Q: [105 148 153 128]
A: 105, 128

Q:
[[105 105 105 114 150 105]
 [151 151 149 128 134 119]]
A: 105, 119

Q:
[[131 127 140 116 110]
 [115 106 152 113 142]
 [126 119 136 103 127]]
A: 131, 127

Q: [127 117 152 112]
A: 127, 112

Q:
[[141 102 141 118]
 [123 137 131 139]]
A: 141, 139

Q: [126 129 114 120 144 106 126]
A: 126, 126
---
[113 153 128 106] value 106
[103 133 143 153 112 150 105] value 105
[129 125 103 124 128] value 128
[109 128 152 104 125] value 125
[137 125 153 136] value 136
[123 130 149 115 126] value 126
[118 117 127 100 105] value 105
[147 102 140 139 132 124 131] value 131
[141 123 100 157 113] value 113
[134 128 121 155 105 139 147] value 147
---
[104  99 130 121] => 130

[[134 114 134 134]
 [102 145 128 145]] => 134

[103 104 154 101] => 154

[134 117 155 118] => 155

[[121 117 128 132]
 [129 135 127 133]
 [103 125 117 134]] => 128

[126 112 157 137] => 157

[[146 125 145 140]
 [107 128 107 114]
 [121 105 124 133]] => 145

[149 128 133 130] => 133

[124 141 121 104] => 121
---
[[134 106 144 131]
 [130 141 140 132]
 [134 106 144 131]]
131

[[153 127 110 134]
 [124 130 132 120]]
134

[115 154 133 145]
145

[103 134 153 124]
124

[101 145 126 138]
138

[[148 123 149 118]
 [118 152 118 148]
 [151 120 152 115]]
118
---
[134 156 106 129 155] >> 134, 155

[100 120 130 103 144] >> 100, 144

[141 148 120 151 104] >> 141, 104

[155 115 155 147] >> 155, 147

[ 99 130 119 134 137] >> 99, 137

[137 124 143 105 136] >> 137, 136

[[142 132 109 136 158]
 [131 148  99 119 143]
 [127 140 111 120 127]] >> 142, 127

[121  99 125 135] >> 121, 135
---
[[127 144 135 104 122 120 131]
 [151 100 151 113 134 156 156]
 [124 132 124 130 129 123 125]] yields 134

[[151 133 123 119 126]
 [134 145 139 136 136]
 [122 111 117 120 120]] yields 139

[[128 114 107 126 126 124 127]
 [125 115 104 124 130 126 126]
 [130 102 132 131 134 112 129]] yields 130

[[134 119 120 122]
 [131 133 129 132]
 [118  98 116 108]] yields 133

[[146 122 133 104 140]
 [137 118 142 134 140]
 [121 120 148 149 124]] yields 142

[[123 144 139 146 135]
 [126 106 113 115 116]
 [134 145 139 136 136]] yields 113

[[123 152 124 110]
 [120 156 128 118]
 [124 123 139 156]] yields 156
---
[106 126 132 126 136] | 132
[102 119 152 115 130 139 124] | 115
[135 120 110 135 133 118 150] | 135
[105 158 110 127 141] | 110
[128 126 115 149 134] | 115
[115 103 117 119 127] | 117
[129 103 111 110 114] | 111
---
[[145 122 117 128 152 128]
 [151 135 122 133 137 145]
 [120 125 138 146 106 142]] out 145

[[124 121 121 135 131]
 [137 129 138 128 154]] out 131

[[141 115 124 134 128 117 129]
 [131 120 154 139 144 155 132]] out 129

[[128 144 143 150 134]
 [118 112 122 121 124]
 [115 135 147 144 133]] out 124

[[106 120 137 152 125]
 [106 150 139 124 148]] out 125

[[134 125 102 107 102]
 [143 137 119 146 131]] out 102

[[124 125 128 126 104 124 130]
 [124 130 128 127 138 140 130]] out 130

[[152 151 131 128 154 152 149]
 [127 129 151 152 126 132 126]
 [151 130 127 127 125 150 148]] out 126

[[121 128 109 130]
 [127 129 142 156]] out 130
---
[107 138 124 131 121 119 135]	131
[146 117 124 113 145 107 112]	113
[136 147 145 110 100 122 144]	110
[144 143 115 113 130 150 139]	113
[131 133 138  99 122 100 137]	99
[141 135 146 100 119 126 118]	100
[119 131 140 122 134 113 155]	122
---
[[158 151 143 142]
 [120 108 111 150]
 [120 144 151 122]] ⇒ 143

[[104 138 117 136 120]
 [138 131 129 156 128]] ⇒ 117

[[143 124 128 128]
 [139 100 140 130]] ⇒ 128

[150 148 141 123 114 121] ⇒ 141

[121 124 125 126 135 129 157] ⇒ 125

[[156 139 126 131 123 129]
 [113 127 123 133 105 133]
 [118 123 147 123 116 122]] ⇒ 126
---
[[106 121 134 122]
 [132 134 131 130]
 [146 142 118 126]] out 106, 126

[[100 139 152 131]
 [154 139 129 101]
 [157 133 128 100]] out 100, 100

[[117 101 112 126 121 107]
 [112 130 131 126 134 127]] out 117, 127

[141 131 134 153 157 140 145] out 141, 145

[137 127 101 138] out 137, 138

[122 143 149 129 144] out 122, 144
---
[147 136 113 148 103 108] >> 148, 147

[144 154 113 153 150 147 155] >> 155, 154

[138 122 155 128 125 138 142] >> 155, 142

[[129 147 155 131 128]
 [128 129 150 153 129]] >> 155, 153

[133 115 145 141 109 132 158] >> 158, 145

[154 132 130 145] >> 154, 145

[139 116 132 110 127 105 131] >> 139, 132

[139 108 103 129 128] >> 139, 129

[[130 121 133 131]
 [128 136 103 141]] >> 141, 136

[100 101 138 136 142 124] >> 142, 138
